[128 = 0]
<16> [145 131 117 126 134 128 159 102 123 110 139 118 156 128 132 140 115 120
 108 121 120 106 170  72 157 140]
<28> [149 183 150 127 114 116 137 147 150 140 133 163 106 141 116 127 168 142
 125 146 159 182  65 138 111  99]
<18> [139 142 170 173 119 175 173 133 103 169 103 116 137 138  85 151 157 141
  95 130  83 133  87 101 108 113]
<16> [159 115 198 160 136 168 190 146 134 128 105 142 138 118 134 104 105 119
 120 130 122 194  66  94  92 137]
<16> [131 138 145  67 107  64 126 129 157 126 159 176 106 149 150 104 184 138
 129 152 162 190 108 126 138 102]
<25> [143  89 129 197 141 160 157 168 131 108 117  70 136  92 149 141 102  69
 139 105  98 112 131 130 129 146]
<18> [140 201 109 163 146 168 105 129 148 138 124 140 133 133  91 156  97 144
 131 128 150 109 104 128 115 130]
<28> [116  73 172 117 146 156 152  97 106 120 110 121 172 107 164 100  30 123
 124 129 106 103 186  79 138 172]
<16> [121  60 160 145 144 142 125 161 164 118 136 126 140 116 148 117 117  91
 145 118 108 154 108 108 116 141]
<18> [122 117 126 170 140 162 107 150 120 117 102 105 133  98 128 131  77 113
 147 117 131  98 124 163 109 138]
<30> [143 164 136 154 139 161 156 122 121 145 115 116 126 126 129 130  90 131
 125 130 120 126 125 122 123 148]
<16> [133 109 152 142 155 164 136 133 163 137 132 144 139 137 125 119 102 122
 135 122 115 163  96  91 107 153]
<28> [101  94 124 134 128 130  95 139 126 134 127 111 135 120 127 138 124 118
 136 124 108  92 149 143 133 126]
<18> [143 252  89 112 162 130  84 109 212 139 179 175 132 156 128 156  73 141
 143 149 184 117 145  89 160 148]
<28> [135 139 115 161 138 147 162 136 142 164 145  80 114 139 140 153 138  99
 124 123  74 116 147 109 153 151]
<25> [150 163 105 117 145 129 157 111 136 133 132 131  94 141 152 100 106 134
 143 127 143 173 117 143 120 163]
<28> [104  26 140 106 115 110 133 133  84 117 103 111 110 116 148  83 152 125
 139 114 104 153 123 175 102 132]
<28> [130 150 125 118 117  80 101 155 163  93 156 130 136 101 174 138 109  91
 144 145 173 103 165 137 170 109]
<28> [164 146  57 122 133 113 166  99 109  96 135 114 108 142 117 125 164 132
 121 102 141 149 130 128 130 141]
<16> [128 128 147 142 149 170 134 126 134 150 111 139 121 135 120 110  94 142
 137 126 119 158  91 130  94 153]
<18> [149 106 183 163 120 177 179 117  85 118  88 139 177 122  72 139 139 148
  82 118 108 133  88  66  96 107]
<25> [136 144 205 138  68  86 184 164  85 141 109 102 121  96 168 132 165 105
 101 166 120 123 136 152 157  74]
<30> [135 152 130 151 128 146 140 135 115 139 111 115 114 121 127 127 113 130
 131 129 128 129 113 153 116 132]
<18> [153 100 140 138 135 146 152 114 123  80 121 149 177 121  98 133 127 129
 105 109 141 136 114  62 116 121]
<25> [ 99 122 141 105 114 109  72 133 148 138 146 161 151 142  96 154 167 145
 117 141 131 102 129 109 137  89]
<30> [126 142 116 129 140 135  92 118 167 114 156 153 176 139  92 170 129 130
 113 124 136  88 147  59 149 115]
<30> [139 137  19 106 118  88 141  92  79 107 134  86  85 145 119 130 192 138
 126  99 127 112 165 176 144 134]
<30> [153 168 116 150 140 134 161 130 143 124 140 102 125 118 160 137  91 100
 132 130 130 119 155 113 155 151]
<25> [127 138 100 138 147 127  98 149 176 126 153 127 116 131 138 137 122 107
 153 123 137 132 122 137 133 139]
<25> [ 92 119 139 101 120 123  93 123 108 163 113 136 104 136 130 107 122 157
 141 142 122 124 127 180 113 128]
<18> [121 187 144 119 107 118 147 124 105 184 121 115  89 139 146 125 133 146
 123 158 115 126 136 169 141 124]
<25> [135 157  99 103 143 122 115 106 151 126 146 156 120 151 121 121 126 147
 135 127 151 149 122 117 126 141]
<25> [144 131 119 129 142 143 149 111 133 121 130 136 135 139 117 124 123 134
 122 118 127 146 119  97 121 144]
<30> [129 101 197 146 105 127 153 166 103 123  94 120 123  90 161 101 110 111
 133 143 133 150 101 166 109 110]
<18> [134 132 112 125 128 100 148 141 143 128 149  94 102 117 187 120 116  89
 146 133 123 130 165 147 162 148]
<28> [145 197 111 150 131 134 130 137 159 146 149 127 121 142 114 162 144 124
 122 135 133 122 119 113 144 120]
<30> [133 129  86 121 121 118 138 107  96 120 123 112 115 137 110 131 161 141
 119 114 124 119 138 143 128 126]
<25> [161 185 107  94 120  95 177  97 119 126 141 140 102 147 147 111 147 144
 117 138 153 168 134 121 145 134]
<28> [105 157 164 133 130 146  88 133 145 152 128 144 156 121 123 149  79 136
 127 152 131  81 148 114 141 120]
<16> [130 107 155 169 119 143 132 168 119 120 106 110 127 101 127 132 131 107
 133 124 123 130  96 157 108 111]
<18> [146 124 103 157 130 130 149 143 121 107 124  95 117 113 138 133 134 102
 134 112 126 127 127 146 129 133]
<18> [149 134  88 127 136 104 141 133 151  98 153 112 118 124 156 130 133  97
 140 117 143 136 147 124 151 140]
<16> [131 109 136 143 128 141 150 125 105 121 113 106 138 113 137 125 107 118
 123 122 114 113 144 124 130 137]
<25> [152 154 122 116 123 117 145 107 117  93 127 147 150 123 120 129 121 139
 112 128 163 126 137  99 136 118]
<16> [151 159 164 130  96 109 166 143 100 123 107 139 112 117 131 116 159 137
 114 145 154 164  88 154 115  92]
<28> [123 157 158 118 121 116 141 124 127 142 133 119 135 113 174 126  75 116
 127 155 130  99 180 120 166 137]
<30> [149 134 144 160 112 151 171 129  98 135 108 121 138 136  78 151 186 141
  92 119 104 138  87 103 110 100]
<16> [137 117 114 130 124 112 134 140 116 101 118 115 110 108 153 108 120 113
 145 121 149 140 126 170 122 131]
<30> [129 155 123 153 133 120  98 186 199 152 161 132  93 138 134 147 171  98
 155 135 131 164  75 156 124 113]
<30> [109 137 108 113 141 144 100 106 111 146 111 134 111 136 121 108  91 159
 144 127 134 121 131 167 108 151]
[141 186  65  86 168 121  96  86 204 127 187 181 131 180 108 139 126 150
 136 123 159 152 134  64 145 157] : <16>
[117  98 123 173 144 153 103 169 176 141 149 107 136 130 112 163 153  91
 138 113  90 117 109 111 128 127] : <28>
[164 166 181 149 119 130 150 148 145  82 121 161 171  96 132 137  95 115
 113 143 183 136 106  85 130  98] : <25>
[119  91 140 149 131 140 141 150 136 152 131 101 116 130 137 131 149 105
 132 122  84 139 118 131 125 136] : <28>
[129 151 135 118 128 128  91 126 142 106 125 172 149 126 102 131 116 150
 128 134 173 127 106 121 113 107] : <28>
[111 126  91 143 148 172  92  99 114 137 117 127 152 144  67 155 117 159
 119 107 109  78 136 111 113 138] : <28>
[128 190 127 124 116 133 119 114  95 141 102 138 115 125 116 124 103 164
 126 144 158 111 125 170 118 118] : <18>
[156 122 173 155 100 123 217 142  99 138 120  91 128 118 147 136 171 100
  94 135  87 146 126  98 147 112] : <25>
[ 77 147  94 101 133 107  44 146 160 184 149 126  72 148 146 125 132 137
 172 145 124 115 136 215 132 136] : <18>
[138 201 137 126 128 134 133 113 122 138 120 138 128 122 138 129  74 145
 126 149 158 111 144 134 139 133] : <18>
[129 157  96  90 128 104 127  86 131 129 156 139 141 153 122 143 139 145
 109 133 131 102 179  84 166 131] : <16>
[127  66 138  79 122 105 172  90 107 128 138 136 133 154 134 101 172 140
 105 121  95 166 143  80 134 139] : <30>
[133 122  99 140 125 128 122 133 110 109 116 118 117 122 111 129 149 130
 132 112 137 127 112 159 112 120] : <18>
[139 192 151  86 102  79 109 123 156 113 156 191 150 141 115 145 164 150
 106 160 186 135 123  90 153  75] : <25>
[113  99 142 121 122 123 129 123 120 136 132 117 144 127 132 135 133 122
 117 130 102 104 157 108 145 125] : <16>
[124 157 110 137 138 129  98 139 144 122 131 121 121 112 148 131  81 117
 151 133 153 103 146 159 137 139] : <30>
[137 124 153 155 132 144 131 150 144 115 125 130 148 111 128 137 111 110
 128 128 133 127 113 110 124 122] : <25>
[125 135 166 162 123 112 138 192 189 159 165  91 115 112 189 153 132  57
 143 151  97 124 143 122 174 124] : <28>
[143 152 107 157 175 165  91 150 184  96 128 145 124 106 149 110  30 109
 178 116 181 148  99 152  99 169] : <25>
[146 166 131 171 111 152 173 137  88 158 100  95 104 129 103 145 163 136
 109 127 102 130  96 155 113 114] : <18>
[116 121 129 112 144 124  88 142 188 140 159 163 123 151 121 128 147 128
 145 131 133 161  97 114 119 129] : <16>
[128  96 147 101 103 106 152 110  78 112 106 135 132 123 126 105 154 147
 109 129 131 140 129 135 119 110] : <18>
[166 177 158 123 120 120 190 129 135 140 130 148 103 140 144 108 147 134
 118 145 144 200  84 117 120 126] : <28>

[19] [ 90 105 110 148 158 155 158 146 139 102 158  83 153 128 173 118 149 144
  93  91  97 129  88  87 137 171]
[24] [115 129 142 127 141 109 135 129 119 149 157 134 100 150 127 139 124 126
 129 155 129 144  99 134 127 135]
[16] [129 162 117 120 142 125 105 113 135 123 114 149 123  97 126 111 141 144
 102 137 121 158 154 142 108 108]
[19] [136 161 138 119 146 130  96 154 128 127  94 146 174  60 154  94 161 142
 105 106  98 139 156 144 134 156]
[24] [139  97 178 178 151 113 163 158 129 139 177 120 144 188 160 138 137 139
 119  78 139 146 106  87 146 162]
[16] [111  95 138 141 134 132 152 123 126 138 152 116 132 177 133 155 128 140
 136 113 129 122  99 124 122 132]
[13] [ 75 129 117 142 171 129 130 112 134 120 162 123 121 134 162 127 157 163
  82 116  98 184  98 107 109 141]
[16] [ 99 118 108 126 108 129 123 126 111 133 142 123  98 101 145 121 131 127
 131 120 112 143 111 109 134 150]
[13] [108 113 111 153 101 122 110  81 143 119 105 132 167 157 113 104 125 157
 183 129 112  99 182  80 150  56]
[19] [166 105 155 130 121 131 144 128 131 120 118 130 128 177 104 176 108 101
 133 112 177 120 125 146 113 126]
[16] [105 126 120 127 160 140 119  98 144  85 116 128 126 143 132 164 139 126
  79 113 140 181 115 125  93 128]
[24] [141 115 107 160 113 143 142 108 148 106 129 114 144 151 125 109 124 150
 132  95 134 115 165  87 128  85]
[19] [189 184 143 127 150 106 153 199 132 130 170 116  85  87 131  75 107  83
  94 178 148 129 117 120 164 167]
[13] [119 116 132 121  79 119 104 141  91 167 119 148 114  78 146 117 138 130
 163  99 108 127 135 133 144 161]
[13] [101 125 129 126 171 146 139 138 143 126 126 107 190 138 146 123 151 158
 118 128  91  99 109 141 129 136]
[24] [ 90 112 144 122 155 130 128 143 121 128 132 117 152 131 155 148 146 125
 120 122 105 133  84 130 137 177]
[19] [173 125 166 147 129 125 122 128 134 137 105 158 165 152 123 142 139 148
 126  78 151 136 171 148 109 111]
[19] [101 123 101 104 153 149 128 108 149  54 106  96 115 135 117 171 112  75
  91 156 150 146  89 115 117 143]
[13] [113 144 124 166 159 114 120 100 155  98 143 134 137 150 140 100 141 156
 101 123 122 176 158  70 131  89]
[24] [ 89 107 109 138 135 135 131  97 140 103 131 111 135 159 130 140 128 135
 130 130 120 133 116  96 128 110]
[13] [143 143 127 139 163 135 149 138 147 111 148 116 129 139 134 120 132 135
  86 126 136 143 123 124 115 127]
[24] [ 99 148 118  88 153 135 104 120 127 123  99 134 140  99 124 143 140 125
 114 163 108 132 110 173 111 137]
[19] [145 157 129 141 130 108 119 120 133 141 140 149 111 123 121  95 128 146
 126 145 129 147 161 119 128  93]
[24] [140 135 135 136 132 125 113 108 142 118 103 143 157 142 116 126 132 141
 134 122 134 128 165 128 122  92]
[16] [183 191 141  98 166 116 103 105 160 101  82 162 128 138  69 142 110 105
  98 197 174 144 171 187  92  65]
[24] [165 177 110 110 171 166 139 153 149 142 114 127 179  79 134  87 160 186
  73 113  99 102 157 202  84 113]
[19] [132 169 130  88 150 131  91 150 132  98  76 134 153  58 130 119 137  91
 104 158 119 131 132 156 138 163]
[13] [200 140 139 138 136 141 157 118 159 142 117 134 170 189  79 125 112 161
 141 134 159  70 182 174  98  43]
[13] [134 141 135 142 105 107 103 152 114 116 128 138 105  71 156  93 132 100
 124 109 127 166 144  76 167 170]
[13] [106 118 107 147  99 131 120 140 117 127 134 116 134  81 164  83 142 140
 140  91  94 127 141  75 162 151]
[24] [139 120 187 135 138  98 113 148 116 135 121 152 140 149 136 158 132 101
 137 118 147 153 118 127 146 166]
[19] [146 127 133 118  80 118 114 135  96 172 124 155  95  94 124 124 125 129
 155 112 131 128 143 154 124 137]
[16] [175 170  76 101  93 149 122 119 133 132 107 135  91  66  93  90 111 133
 119 149 139 106 177 169  99  80]
[16] [169 143  97 118  74 139 114 136 123 108  98 127 101  63 115  99 108  96
 135 116 148 115 170 116 139 126]
[16] [149 126 124 144 127 146 132 130 141 115 114 124 161 122 136 115 139 148
 115  83 128 121 159 121 120 119]
[13] [ 64 106 118 123 108 115  95  93 113 126 112 135 127 126 135 139 134 126
 165 139 102 141 119  99 146 127]
[16] [177 110 100 157  74 153 138  94 134 124 120 140 106 136 111 127 121 160
 122  49 165 138 193 122  83  71]
[24] [120 121 134 128 119 127 133 152 112 160 140 124 141 110 146 109 137 142
 148 120 101 103 118 132 147 152]
[19] [109  98 118 119 114 143 129 112 122 116 116 119 124 140 125 165 124 117
 134 111 135 126 108 132 115 138]
[16] [123 150 182 140 187 100 111 142 142 134 120 150 193 152 142 121 154 146
 123 144 109 140 136 131 146 131]
[118 101 113 111 107 153 118 117 118  97  99 122 110 108 132 175 128  98
 106  85 148 152 109 137 102 165] : [19]
[110 131 100 119 129 141 131 107 127 129 138 126 101 121 126 134 132 145
 108 130 122 146 118 142  98 116] : [16]
[ 86  73 112 150 121 143 153  82 134 122 149 107 130 205 124 166 124 154
 147 106 128 121 106 102 111  95] : [19]
[150 103 145 169 124 135 142 116 138 138 133 138 163 172 136 131 142 174
 130  59 136 130 164 116 111  99] : [16]
[178 160 148 127 148 116 124 181 158  47  94  98 158 101 123 100  98  32
 116 170 163 107 139  70 201 167] : [13]
[153 133 143 137 120 124 125 142 126 144 121 139 149 121 130 111 133 140
 140 110 126 114 154 134 135 124] : [24]
[127 155 118  99 141 128  90  99 143  80  76 143 126 109 103 150 122  93
 105 161 150 157 145 143 110 111] : [19]
[ 72 126 126 129 181 133 120 122 155  84 111  99 201 145 146 122 145 130
 125 156  89 111 107  92 159 134] : [13]
[180 154 157 155 180 128 158 175 157  98 150 111 152 140 143 106 130 116
  73 116 150 140 131 107 139 151] : [19]
[117 157 104 121 129 128 111 118 124 147 132 145 114  83 136  93 146 164
 112 132 100 148 149 142 111 111] : [16]
[144 154 160 129 152 102 113 127 134 144 121 156 145 145 115 122 131 136
 135 158 131 135 148 146 131 105] : [16]
[146 101 154 159 132 132 157 141 131 146 149 123 157 174 139 135 135 155
 135  83 133 112 130 122 127 128] : [19]
[114 148 131 110 155 125 122 145 131 126 124 122 145 109 134 117 134 120
 121 164 108 118 110 140 142 147] : [16]
[126 131 102 164 136 138 144 118 152 103 149 108 140 134 142  86 134 158
 111 106 116 132 154  72 136  98] : [13]
[146 172 138 131 128 106  90 121 128 153 108 173 144  89 127  83 148 163
 132 133 110 147 190 141 127  93] : [19]
[ 87 138 126 140 182 122 118 120 164  57 117  99 174 144 142 116 133 105
 109 164 113 141 116  61 167 131] : [13]
[112  99  84 135 113 173 147 125 132  98 128  92 131 105 153 129 139 140
  99  64 118 126 118 107 110 150] : [16]
[104 121 121 131 134 125 141 126 123 145 156 119 116 141 135 124 129 142
 134 142 111 124 105 123 131 128] : [24]

(32) [121  98 128 142 105 159 113 145 127  96 108  96 177 121 143 140 104 138
 137 157 105 132 128 147 152 182]
(37) [130 146 116 159 119  98 152 141 111 197 131 121 182 160 118 173 176 151
 104  79 129 163 125 151  26  95]
(37) [ 57  91 100 141  80 197  81 115 154 134 112 123 200 112 132 105 108 158
 123 155  98 137 118 153 102 179]
(32) [157 160 124 130 126 109 138 151 139 144 126 114 135 114 119 151 133  98
 127 110 147 165 110 155 105 113]
(29) [114 158 118 121 151 158 145 108 148 144 142 169 164 109 149 105 117  97
  94 169 135 147 155  98 147  90]
(31) [116 125 165 148 158 142 151 119 137 126 134 142  72  86 116 109  90 120
 173 164 114 139 144 133 145  94]
(37) [ 33  98 137 177 142 182 142  87 153 166 123 150 116  96 113 104  69 179
 158 142  83 141 151 138  81 110]
(32) [ 71  94 162 193 176  88 118 134 140 113 120  87  44 131 114 146  78 168
 112  93 139 153 136 140 153 185]
(37) [129 143  94  98 125 138 120 118 152 102 119 127 126 135 135 121 103 116
 114 106 135 121 124 114 149 148]
(29) [144 120 169 157 144 129 142 133  73 135 110 113  96 126 152 133 109 152
 147 131 100 105 153 117 124 110]
(37) [147 172  85 115 121 135 107 144 135 109  80  81 147 128 171 151  65 109
  73  68 143 138 114 125 147 182]
(34) [132 121 149 134 157 131 171 111 101 137 145 159 152 138 149 132 136 136
 122 165 114 102 165  89 155  93]
(32) [ 97 126 121 124 118 165 100 114 135 141 138 156 170 116 144  91 142 119
  97 175 130 133 138 113 135 126]
(29) [133  77 153 133 110 172 102 142 107  58 108  99 138 118 151 113  98 140
 166 193  89 104 145 129 193 185]
(29) [ 99  88 148 132  93 102  48 145 138 131 160 129  90 131  79  88 214 132
 134 149 159 146  90 165 104 156]
(34) [115 111 101  98 122  98 140 112 156 120 133 128 123 137 105 155 117 139
 125  83 150  85  88 130 165 166]
(45) [206 166 119  87 120 143 171 128  88 130 129 155 169 145 154 130 159 102
 149 146 106 103 154  96 110  56]
(29) [111 132 166 181 135 135 128 150 128 170 129 117 146  77 126 136 120 114
 127 167 132 182 124 169 109 113]
(37) [ 76 140 107 113 109 147  88  99 159 171 125 150  96  92 112  89 111 128
 115 101 147 119  89 140 100 125]
(29) [152 143 148 113 142 105 129 108  76 154 137 158  48 158 129  95 170 146
 139  97 124  84 147  88  85  61]
(45) [ 88 111 106 124 132 127  91 117 141 117 156 151 175 175 138 103 183 136
  56 151 150 139 150  91 144 159]
(31) [147 104 154 121 137 111 174 139 161 103 154 135 133  88  91 156 122  97
 186 181 137 130 105 160 195 127]
(31) [126 140 112 123  97 165 120 142 163 137 126 127 197  82 124 129 119  91
 135 170 131 167 104 168 126 133]
(37) [122 159 107 135 128 147 136 129 141 147 103 113 157 107 149 144  79 117
 104 105 128 148 123 136 117 133]
(32) [106  89 148 148 119 162 109 134 115  99  96  92 143  95 158 135  62 146
 134 159 106  99 122 138 195 196]
(29) [127 113 120 114 139 116 171 105 131 128 149 157 132 157 110 139 146 148
 151 121 116 100 141 108 122 101]
(45) [119 126 100 105 118 123 115 121 147 125 151 150 173 156 123 121 174 121
  94 136 147 132 126 113 131 137]
(31) [164 119 147 126 129 128 148 147 115 100 124 113 145 114 138 149 116 112
 152 160 121 118 128 135 175 138]
(32) [158 129 133  96 108 145 151 113  95 141 105 132 126  99 147 137  91 132
 162 118 110  49 103 122 155 115]
(34) [ 93 124  97  99  79 165  83 112 169 139 115 132 114  89 100  95 106 126
 157 111 128 118  77 165 100 147]
(45) [123 147 113 137 141  87 106 149 155 122 130 103 116 141 121 146 134 111
  76  89 172 172 112 139 134 165]
(31) [121 148 126 133 159 131 123 131 153 104 133 130 119 120 141 115 106  99
  95 148 147 163 149 111 169 137]
(45) [151 136 121 111  92 167 136 131 119 140 104 121 167  89 141 135  98 116
 162 140 105 106 105 151 123 121]
(45) [107 150 112 136 156 121 165 112 172 137 126 133  87 114 103 139  79 126
 144  87 130 157 129 138 106 106]
(45) [191 133 147 117 138 103 134 157 108  74 129 108  95 147 131 135 145 105
 153 139 129 133 143 122 158 128]
(29) [130 127 126 136 135 152 155 129 134 114 116 120 165 113 145 146  87 124
 135 149 110 132 142 128 155 136]
(29) [101 148 140 151 133 150  63 143 130 138 120 118 137  94 164  91 118  97
  57 166 157 170 131 126 155 156]
(29) [155 151  94  81  95 140  96 134 151 100 118 122 116 123 120 107 130  98
 141 110 138 129 102 139 124 139]
(34) [127 119 135 137 143 115 156 121 121 133 135 134 126 142 123 143 130 144
 137 122 120 119 140 120 124 115]
(34) [104 101  93 131  86 136 150 134 173 144 121 107 218 111  98 184 111 141
 150 113 121 138  78 188 111 173]
(34) [127 168  83 109  89 204  89 132 152 124 103 128 190 106 154  90 108  95
 115 151 110 174 136 137  87 124]
(45) [194 147 124 105 101 107 113 170 118 103 115  91 145 123 133 153 145  89
 132 122 149 135  95 155 149 153]
(34) [108 133  94 138 124 136 163 123 161 145 122 123 185 132 117 166 105 139
 126 101 118 153 124 148  94 133]
(31) [140 134 128 126 125 146 120 136 121 109 116 118 137 123 146 122 114 118
 128 143 119 133 138 124 141 136]
(32) [124 140 116 121 116 148 121 125 135 143 136 145 167 124 132 114 148 114
 115 150 130 143 131 127 110 112]
(32) [124 110 121 122 124 114 114 129 133 105 140 127 120 160 115 123 158 140
 127 123 131 128 133 122 126 146]
(37) [113 117  98 111 110 137  92 124 139  97 115 112 128 154 133 118 121 143
 110 101 128 116 122 120 134 177]
(45) [ 62  70 167 169 133 135 100 114 119 136 129 124  84 112 116 108 112 176
 142 147 113 108 127 138 138 159]
(31) [ 95 179  88 126 141 158  66 115 142 126 109 131 102 149 165  71 110 119
  47  93 142 170 161  87  93 134]
(37) [110 175  64  73 117 166 129  95 194 136 123 161 147  94 126 105  81  87
 109 107 148 129 102 120 138 118]
(34) [160 114 135 122 127 127 147 135 100 102 131 126 146 158 137 138 150 138
 148 144 106 111 152 112 134 122]
(45) [160 140 166 139 142 181 174 107  48 155 107 154 126 117 178 108 102 149
 170 165  61  79 187  85 101  42]
(34) [136  96 162 147 125 111 137 141 106 131 136 119 126 125 115 144 149 143
 158 149 119 117 123 146 133 130]
(31) [145 143 123 134 134 146 119 151 128  98 116 108 182 125 167 136 111  99
  88 163 133 157 148 119 173 159]
(37) [145  99 149 110 114  94 120 130 113 131 173 159 117 154  91 113 225 130
 154 158 141 109 119 128 117 101]
(31) [150 100 149 115 127  82 173 127 128 135 151 137 107 122  85 164 151 134
 183 122 136  88  93 151 148 114]
(34) [ 92 119 125 122 144 100 142 107 155 156 142 144 127 105 116 147 109 127
  97 112 165  97  92 127 181 149]
(31) [ 96 148 145 168 131 161 125 118 108 195 112 135 131  95 146 111 105 142
 119 130 109 149 141 137  63  85]
(32) [144 139 150 107 119 134  95 135 114 129 109 116 111  62 159 117  85  89
 106 151 160  83  83 131 222 162]
(32) [ 68  76 112 153  76 152 106 123 133 161 101  96 187 116 118 158 103 186
 136 100 104 103  83 177  94 194]
[ 59 139 111 153 146 170 142  88 148 175 118 153 144 111 143 113  75 154
 101 117 110 136 149 112  95 108] : (45)
[181 147 103  81  96  91  96 151 120 117 137 121 151 158 126 136 196  97
  98 105 168 117  94 128 134 145] : (37)
[ 96 117 130 143  97 143  94 129 116 173 113 117 165 101 141 130 123 142
 100 125 134 113  94 151 116 156] : (45)
[120 126 111 128 122 140 113 130 132 109 109 107 136 138 143 131 103 137
 113 110 122 129 131 125 134 163] : (37)
[ 78 120 115 147 118 152 106 120 148 153 138 142 174 129 125 110 147 139
  99 148 127 161 136 134  94 133] : (32)
[107 136 113  97 113 110  83 112 141 159 156 164 119 131 113  92 186 113
  84 122 174 113  96 117 125 123] : (32)
[140 132 139 101 138 118 104 121 114 113 136 143 101 123 148 102 136 106
  97 146 156  90 123  94 196 138] : (34)
[176 144 131  98 133 124 138 142 128  93 133 129 136 117 141 131 128  85
 132 159 141 121 127 117 189 128] : (37)
[133  99 153 125 120 110  98 135 107 110 140 126  93 139 118 110 166 137
 140 145 134 106 122 126 146 143] : (37)
[135 171 149 180 135 127 109 165 110 169  86  74 127  80 162 153  74 108
  88 103 143 180 114 165 108 141] : (29)
[ 96 106 106 127 124 110 119 117 143 131 145 137 145 169 110 132 164 156
 104 106 137 126 126 121 110 149] : (31)
[113 112 114 110 147  92 167 102 144 130 142 143 121 146 113 160 117 147
 119  91 145  80 111 109 169 142] : (34)
[119 132 137 152 149 153 147 126 128 121 125 131 141 125 143 123 105 130
 132 156 105 155 167 117 124 111] : (32)
[146 142 105  81 120 130 123 108 132 115 140 159 103 149 120  97 154 118
 138 117 131 102 130 101 120 100] : (29)
[100 133 125 134 140 156 157 100 135 160 135 162 154 113 134 119 111 135
 126 147 113 122 145 112 117  91] : (34)
[110 109 128 122 130 154 155 105 149 118 132 147 111 112 107 117 100 140
 183 144  99 114 134 131 127 109] : (45)
[131 136 126 127 108 134 141 129 136 157 111 117 126  88 115 146  96 125
 160 106 124 120  91 165 108 120] : (45)
[120 160  78 117 124 157 161 116 165 141 118 136 197 127 136 148  96 117
 112 109 120 155 134 128 102 117] : (37)
[ 91 107  92 110 138 168 140  94 170  73 125 142 126 148 125 109  81 149
 146 131  97 118 159  99 153 152] : (37)
[ 94 115 160 118 127 146  98  96 120 157 140 168  55  84 116  67 126 131
 150 156 132  83 112 119 140  97] : (34)
[118 113 137 124 101 117  88 139 145 138 152 137 108 117  86 102 185 117
 149 147 147 151  98 163  98 124] : (29)
[ 98 162  88  93 137 113 108 109 208 130 154 160  82 113  85  96 133  87
 107 101 179 166  99 134 125 119] : (31)
[145 122 110 123 111 122 130 144 133 101 101  86 135 135 129 163  95 137
 141  89 121 121 107 149 136 174] : (29)
[141  92 191 152 114 119 112 136  49 159 124 122 101 120 139 121 160 161
 156 152 109  73 123 132 121 114] : (45)
[124 145 102 125 119 116 103 140 146 126 112 101 137 129 134 142 113 118
  89  89 153 146 104 141 131 169] : (29)
[114 116 159 165 156 101 159 131 119 157 142 130 130 120 123 155 130 138
 120 138 135 136 133 133 136 116] : (34)
[137  88 146 110  83 140 114 125  93 145 139 144 162 121 121 118 178 144
 162 167 113  71 103 138 128 124] : (45)
[128 180  89 126 160 113 147 128 173 122 126 124 126 142 130 143 100 101
  83  83 153 185 142 117 117 123] : (45)
